Each row has a name. After each piece below comes the name of the row it's from, unless a question asks for something else. Each question is about the rows just above it.

<166>: [ 99  69 113 115 117 168 161 156 155]
<146>: [ 70 114 119 116 102 140 149 127  87]
<71>: [ 99  69 113 115 148 114 140 136 157]
<110>: [175  90 119 118 102 137 129 131 131]
<40>: [113  49 148 114 152 144 146 213 126]
<80>: [175  90  94 148 102 137 129 131 131]
[213 146 144 152 114 148  49 113] is which row, read backwards? : <40>
Number of entries in [ 99  69 113 115]: : 4
<110> without one entry, shuffled: [131 118 175 137 102 129 131  90]. Gone: : [119]
Count the entries of [113  49 148 114 152]: : 5
<40> without one entry, shuffled: [146 144  49 152 126 148 213 113]. Gone: : [114]
Count the entries of [ 99  69 113 115 148]: : 5
<71> without one entry, shuffled: [157 148 115  69 113  99 114 140]. Gone: : [136]

<128>: [215 159 173 147  94  60 172]
<166>: [171 166 189 163  89  54 187]
<80>: [153 201 153 172  60 105 171]
<146>: [186 208 153 172  65  94 164]
<123>: [215 159 173 191  71 187 186]
Shuffled <123> with one entry gone: [191 173 187 215  71 159], missing : [186]
asked: [215 159 173 147  94  60 172] : <128>
Which row holds this, read backwards? [171 105  60] : <80>
asked: [186 208 153 172  65  94 164] : <146>
<80> without one entry, shuffled: [ 60 153 153 172 171 201]. Gone: : [105]
How many entries does [171 166 189 163  89  54 187] have? : 7

<46>: [ 33  83 199  40 180 197 109 105  63  54]
<123>: [127  63  56 212  62  52 209 152  51 204]
<32>: [207 199 214 116 176 169  27  90 222  90]
<166>: [228 223  36 227 177 216 206 158  65 212]
<128>: [ 37  61 162  45 112 143 128  61  62  38]
<80>: [219 207 220 171 171 151  44 108 218 146]
<146>: [ 89  62  56 212  62  52 159 147 134 183]
<110>: [ 46  39  61 169  50  63 208 152 116 174]
<40>: [ 54  31 156 147  51  43  72 201 198 176]
<11>: [220 221  60 222 205 232 192  34  60 190]
<71>: [127 163 141 191  38  31 124 182 152 191]
<58>: [127 163 142 234 213 233 139  42  46  39]
Shuffled <58> with one entry gone: [ 39 213 139 163  42 234  46 127 142], missing : [233]
Go on from [127 163 142] to the end of its row. : [234 213 233 139  42  46  39]
Shuffled <80> with one entry gone: [146 151 220  44 219 108 207 171 171], missing : [218]
The rest of the row after [209 152]: : [ 51 204]
Which row holds [124  31  38 191 141 163] read backwards? : <71>
How many entries does [207 199 214 116 176 169  27  90 222  90] have? : 10
Go on from [ 62  56 212  62  52] to the end of its row. : [159 147 134 183]

<80>: [ 82 118 209 180 127 197 128  58 194]
<71>: [200 141  62 209 130 122 159 225  63]
<46>: [ 82 118 209 180  89 197 128  58 194]
<58>: [200 141  62 209 130 122 187 225  63]
<166>: [ 83 113 212 165 112 204 101  54 167]
<40>: [146 213  85  82 118  89 229  92 155]
<110>: [146 213  85  82 118  98 216  91 195]
Count the entries of [ 82 118 209 180  89 197 128  58]: : 8
Count the entries of [146 213]: : 2
Go on from [ 83 113 212 165 112] to the end of its row. : [204 101  54 167]
After [118  89 229], its row goes on with : [ 92 155]

<11>: [138  75 140 146 204  93  84 121]
<71>: [136 121 138 147 164 105 131  91]
<46>: [117 121 140 148 162  73 126 129]
<146>: [138  76 140 147 204 139  85 121]
<110>: [116 121 140 148 163 138 127 129]
<58>: [110 121 133 142 175 157 130  86]
<128>: [130  88 138 145 196 213  97 111]
<40>: [116 112 134 142 181 126 122  91]
<32>: [115 121 138 147 165 105 127 122]
<166>: [111 121 134 143 173 123 130  91]
<123>: [138  76 140 146 204 222  84 121]
<80>: [138  75 141 146 204  79  85 121]
Go on from [121 138 147 165 105] to the end of its row. : [127 122]
Shuffled <71> with one entry gone: [136 105 147 131 164 138  91], missing : [121]
The rest of the row after [222  84]: : [121]

<166>: [166  79  65 150 158  60 123 168  72 175 158 184  71 188]
<110>: [ 79  67 150 150 158  61 168  72 175 188 137 170  40 240]
<71>: [151 128  84 112 181 102 188 126 118 184 170 137 175 162]
Count the entries of [166  79  65 150 158  60 123 168]: : 8
How many entries does [ 79  67 150 150 158  61] have? : 6
Number of entries in [166]: : 1
After [150 158  60], its row goes on with : [123 168  72 175 158 184  71 188]
Which row holds this, read backwards? [137 170 184 118 126 188 102 181] : <71>
Which row holds this, read backwards? [175  72 168 123  60 158 150  65  79] : <166>
Shuffled <166> with one entry gone: [175 158 188 166  65  71  79 168 158 184 150 123  60], missing : [72]

<128>: [198  56  50 172  99 213  69 196 210  79  41  26 202 205  57 122 194 222
  36 205  61]
<80>: [198  56  50 172  99 213  69 196 210  79  41  26 202 205  57 122 194 222
  51 199  55]
<11>: [ 39  26  89  51  51 183 141  63 172 150  44 100 196 208 155  41 208  60
 137 188  67]
<146>: [205 159  54 205 197 114  62 180 164 169 164 163 192  64  61 201 137 208
  60 178 216]
<46>: [199 145 135 152 115 227  93 199 207  55 144  86 209 191  72 102 217 177
  51 205  91]
<71>: [186 139 193 145 117 166 206 185 134  79 121  53 104 140 206 125 151 151
 176 128  72]
<58>: [183 179 173 181 214  68 125 203  68  90 190 101  62  38  92 193  27 229
 119  50 161]
<40>: [147 124  52 194 137  47  32  97 107 224 113 121 131  37  59 166 104 173
  52 113 168]
<166>: [ 52 127  94  60 105 181  83  62 177 207 123 186 177 193  95  88 181  44
 100 179 168]
[137  60 208] is which row, read backwards? : <11>
Which row holds this, read backwards? [ 92  38  62 101 190] : <58>
Count the entries of [198  56  50 172  99 213  69 196 210  79  41  26 202 205  57 122 194 222
  51 199  55]: : 21

<71>: [152  94  36 130 105 164  94 108 184  72]
<46>: [152  94  36 128 105 164  94 124 184  72]
<11>: [ 71  94 104 130 105 164  94 124 184  72]
The row with [152  94  36 130 105 164  94 108 184  72] is : <71>
Shuffled <11> with one entry gone: [124 104  72  94 184  94 130 164  71], missing : [105]
<11> without one entry, shuffled: [130  94 105 124  71 164 104  94 184]. Gone: : [72]

<40>: [151 137  11   8 173  76  56 111 207 200 136 126  41 248  57 106 212 166
 180  88 248 188  53 141  75]
<71>: [137 122 150 139 127 182 129 154  98 101 179 172 143  97 162 135  93 150
 126 134  96 126 165 172 192]
<123>: [135 193 136 163 152  91 197 118  46  50  98 118 115  69 106 189  56  76
 164 198  92 118  97 107 117]
<32>: [ 25 193 135 163 152  91  52 117 145 142  78  69 185 134  66  18 143  91
 189  37 125 219 159  63 110]
[101  98 154 129 182] is which row, read backwards? : <71>
Shuffled <40> with one entry gone: [ 56 141 248  57 207 200 126 166 173   8 136 188 111 248 106 151  41 137
  76 180  53 212  11  88], missing : [75]
Shuffled <40> with one entry gone: [248  76 141 151  57 207 248  11  88 188 200 212 166 126 106 180 111  41
  53  75 137 173   8 136], missing : [56]
After [193 136 163 152  91], its row goes on with : [197 118  46  50  98 118 115  69 106 189  56  76 164 198  92 118  97 107
 117]

<11>: [167 120 105 167  99  86  92 150 168 146 129  99  94 127  91 114 162 119
  92  81 140 150 129 131 161 102 126 118]
<80>: [130 124 134 122 125 127 136 117 122 122 123 115 125 130 131 139 127 130
 123 128 137 127 109 129 121 131 128 132]
<128>: [111 179 140 145  93 103  91 102 148  80  83 180 141 122 139 113 131 120
 158  58 136 101 119  97  84 135 138 136]
<123>: [ 88 100 156 156 167 100 174 103 163 105  85  80 170 206 141 117 139 108
 138 247  81  76 134 155 167  77 114 122]
<58>: [167 100 105 167  99  86  92 150 168 146 129  99  94 127  91 114 162 119
  92  81 140 149 129 131 161 102 132 118]
<110>: [107 150 129 157 190 189 161 106 155  69  81  58 169 154 132 150 121 122
 127 221  76  84 170 141 151 106 134 132]
<40>: [157 120  65 178 112 196 154 196  77 110  85  33 114 101 178 167 167 129
 132 153 111 141 123  82 190 113 137 105]
<146>: [157 120  65 178 112 196 154 196  93 110  85  33 114 101 178 167 167 129
 123 129 127 135 123  84 190 113 137 105]
<46>: [130 124 134 122 125 127 136 117 122 122 123 115 125 130 131 139 127 130
 123 128 127 135 196 144 144 130 107 110]
<166>: [132 153 161 121  92 177 109  76 131  66 117 101  97 204 148 131  61 148
 131 165  55 178 119  74 144 134 136 162]
Shuffled <146> with one entry gone: [196  84 123  65 120 154 190 178 105 137 157 123 127 196 101 110 178 167
  93  33 113 112 114 129 135 167 129], missing : [85]
<11> without one entry, shuffled: [127 120 114  92 129  99 167 150 118 140 161 168 129 162 102  86 105  81
  92 126  91  94 167 150 131 146  99]. Gone: : [119]
After [129 123 129 127], its row goes on with : [135 123  84 190 113 137 105]
After [135 123  84 190], its row goes on with : [113 137 105]
Go on from [123 128 127 135] to the end of its row. : [196 144 144 130 107 110]

